Below is a small trained network, with its code and all its weights. Each question gives an input and a class and asks what happens when units are switched off, that is, made to give their printed mean instead of their output.

import numpy as np


def w(rows, s, z=0):
    codes = np.array(rows[::2]) - 128.0
    scale = np.full(codes.shape[1], s)
    scale[-1] = z or s
    return codes * scale


def norm(h):
    return h / np.sqrt((h * h).mean(-1, keepdims=True) + 1e-5)


def f(y):
    return np.maximum(y, 0)


def log_softmax(a):
    a = a - a.max(-1, keepdims=True)
    return a - np.log(np.exp(a).sum(-1, keepdims=True))


def net(x, mask):
    res = np.array(x, float).reshape(1, 4) / 4 @ E
    u = 0
    for l in range(4):
        y = f(norm(res) @ A[l][:, :-1].T + A[l][:, -1])
        res = res + np.where(mask[u : u + 9], y, B[l][:, -1]) @ B[l][:, :-1]
        u += 9
    return log_softmax(norm(res)[-1] @ U[:, :-1].T + U[:, -1])


A, B = {}, {}
E = w([
[108,55,97,67],'x0',
[167,72,181,187],'x1',
[139,130,46,55],'x2',
[137,156,253,2],'x3',
],0.0072)
A[0] = w([
[210,104,225,2,5],'L0N0',
[143,68,173,150,125],'L0N1',
[32,60,62,146,200],'L0N2',
[183,121,138,1,194],'L0N3',
[199,160,87,22,65],'L0N4',
[153,25,210,137,75],'L0N5',
[206,60,175,221,174],'L0N6',
[161,89,241,144,101],'L0N7',
[203,178,47,224,75],'L0N8',
],0.0068,0.0021)
B[0] = w([
[131,85,38,90,248],'L0N0',
[93,108,32,144,177],'L0N1',
[137,80,190,169,227],'L0N2',
[51,182,109,167,254],'L0N3',
[122,138,199,189,204],'L0N4',
[46,86,186,65,202],'L0N5',
[177,93,117,186,229],'L0N6',
[113,171,254,118,216],'L0N7',
[64,134,53,154,215],'L0N8',
],0.0063,0.0046)
A[1] = w([
[153,147,99,170,104],'L1N0',
[185,244,25,159,96],'L1N1',
[164,182,123,92,68],'L1N2',
[222,148,75,124,116],'L1N3',
[92,112,118,118,197],'L1N4',
[47,166,142,242,132],'L1N5',
[128,189,80,137,131],'L1N6',
[107,155,202,132,164],'L1N7',
[100,158,120,247,250],'L1N8',
],0.011,0.002)
B[1] = w([
[123,239,104,186,166],'L1N0',
[80,145,234,101,207],'L1N1',
[196,129,131,128,148],'L1N2',
[81,154,99,24,140],'L1N3',
[85,196,255,188,182],'L1N4',
[72,131,169,111,244],'L1N5',
[96,124,226,119,178],'L1N6',
[231,138,125,215,199],'L1N7',
[108,70,77,97,254],'L1N8',
],0.0067,0.007)
A[2] = w([
[66,103,184,6,208],'L2N0',
[141,132,93,136,157],'L2N1',
[136,126,77,108,59],'L2N2',
[154,62,110,135,216],'L2N3',
[119,59,163,166,254],'L2N4',
[141,153,204,60,117],'L2N5',
[159,142,140,114,151],'L2N6',
[116,180,62,116,182],'L2N7',
[183,87,146,86,63],'L2N8',
],0.015,0.0023)
B[2] = w([
[126,210,94,184,252],'L2N0',
[62,72,109,121,133],'L2N1',
[100,200,192,88,132],'L2N2',
[207,118,116,29,154],'L2N3',
[123,176,129,19,211],'L2N4',
[53,115,75,139,210],'L2N5',
[213,143,52,96,142],'L2N6',
[89,134,255,153,149],'L2N7',
[56,219,85,150,137],'L2N8',
],0.0078,0.012)
A[3] = w([
[224,169,109,111,98],'L3N0',
[106,94,4,90,194],'L3N1',
[166,65,45,167,117],'L3N2',
[68,198,223,162,101],'L3N3',
[203,92,52,53,183],'L3N4',
[104,49,134,103,162],'L3N5',
[171,104,249,151,249],'L3N6',
[160,89,62,124,34],'L3N7',
[188,70,186,149,94],'L3N8',
],0.011,0.0021)
B[3] = w([
[170,134,199,146,136],'L3N0',
[138,53,173,161,161],'L3N1',
[134,117,41,14,137],'L3N2',
[139,157,97,152,251],'L3N3',
[116,165,55,205,147],'L3N4',
[172,102,148,120,147],'L3N5',
[103,61,164,46,156],'L3N6',
[192,167,45,153,134],'L3N7',
[72,2,176,205,135],'L3N8',
],0.0081,0.012)
U = w([
[217,103,98,113,2],'0',
[118,135,204,46,72],'1',
[175,48,7,96,112],'2',
[8,206,111,181,227],'3',
[230,125,196,109,78],'4',
[199,173,89,134,8],'5',
[82,6,164,99,134],'6',
],0.015,0.0059)

Each question gives the input, the list of numbers given to net, and the class t.
The units are the neurons (one row each of A and B). Each row of codes is followed by its name. A weight is (code - 128) times the scale printed after its matrix; where a second scale follows, it is the last column's (A, B and U).
mask holds one flag per neuron, layer by layer. A switched-off neuron (its flag False) gives its mean, the last column of its row in B, instead of its output. The means were averaged over made-up inputs and are rounded, as every weight is.
A unit's drop is (log p(t) with every unit on - log p(t) with that unit switched off) / (log p(t) with every unit on - log p(t) with every unit switched off).
The circuit of an input: a set's keep is (log p(t) with only the set's units on - log p(t) with every unit switched off) / (log p(t) with every unit on - log p(t) with every unit switched off). Starting from the 12 units with the biggest drops (on a tie, the unit counted first), units are removed one at a time, each time the one whose removal leaves the highest keep (on an exact tie, the one counted first), for as long as the keep stays at least 0.8.
circuit, biggest first: the units of the circuit, biggest drop first
unit that matters most: the unit with the biggest drop
k most important neurons: the k neurons with the biggest drops, biggest first
top k neurons in layer l: the k neurons of layer l with the biggest drops, biggest first
input [-1,2,-6,-4], class 6: unit that matters most : L1N8
input [-7,6,4,6], class 4: circuit, biggest first : [L1N7 L2N0]
input [-4,2,-6,3], class 6: circuit, biggest first : [L2N0 L1N7 L3N6]
input [-5,3,-4,6], class 1: top 2 neurons in layer 3 : [L3N6 L3N1]
input [-7,5,-4,3], class 6: circuit, biggest first : [L2N0 L3N6]
input [-7,-1,-1,3], class 4: 2 most important neurons : [L1N7 L2N0]
input [8,7,-3,-2], class 6: 2 most important neurons : [L0N5 L0N6]
input [-2,6,8,-4], class 6: 3 most important neurons : [L2N0 L1N8 L0N2]
input [-4,-4,-5,4], class 1: 3 most important neurons : [L1N7 L2N0 L0N8]
input [1,5,8,-7], class 6: top 2 neurons in layer 2 : [L2N7 L2N2]
input [-1,1,-7,-4], class 6: top 4 neurons in layer 1 : [L1N8 L1N5 L1N4 L1N1]
input [-3,8,-5,-5], class 2: top 3 neurons in layer 1 : [L1N8 L1N1 L1N4]
input [4,-5,-8,-2], class 1: 2 most important neurons : [L0N2 L0N3]
input [-5,-5,-4,6], class 5: unit that matters most : L1N7
input [-4,4,-5,-2], class 6: top 2 neurons in layer 0 : [L0N3 L0N6]
input [-6,6,4,5], class 4: top 3 neurons in layer 1 : [L1N7 L1N8 L1N5]
input [7,4,4,-2], class 0: 3 most important neurons : [L2N3 L2N5 L1N8]
input [5,1,7,-7], class 6: 2 most important neurons : [L2N7 L2N2]
input [6,4,-4,0], class 1: 2 most important neurons : [L2N4 L0N5]
input [-8,8,6,7], class 4: top neuron in layer 2 : [L2N0]
input [-7,5,0,1], class 4: 2 most important neurons : [L2N5 L2N4]
input [-7,4,4,6], class 4: 3 most important neurons : [L1N7 L2N0 L3N0]
input [1,-2,-8,-2], class 6: 2 most important neurons : [L2N0 L1N5]
input [8,-3,-3,-8], class 2: top 2 neurons in layer 0 : [L0N2 L0N3]
input [-6,1,-1,5], class 4: top 2 neurons in layer 2 : [L2N0 L2N6]
input [-8,2,-3,2], class 4: top 3 neurons in layer 1 : [L1N7 L1N1 L1N6]
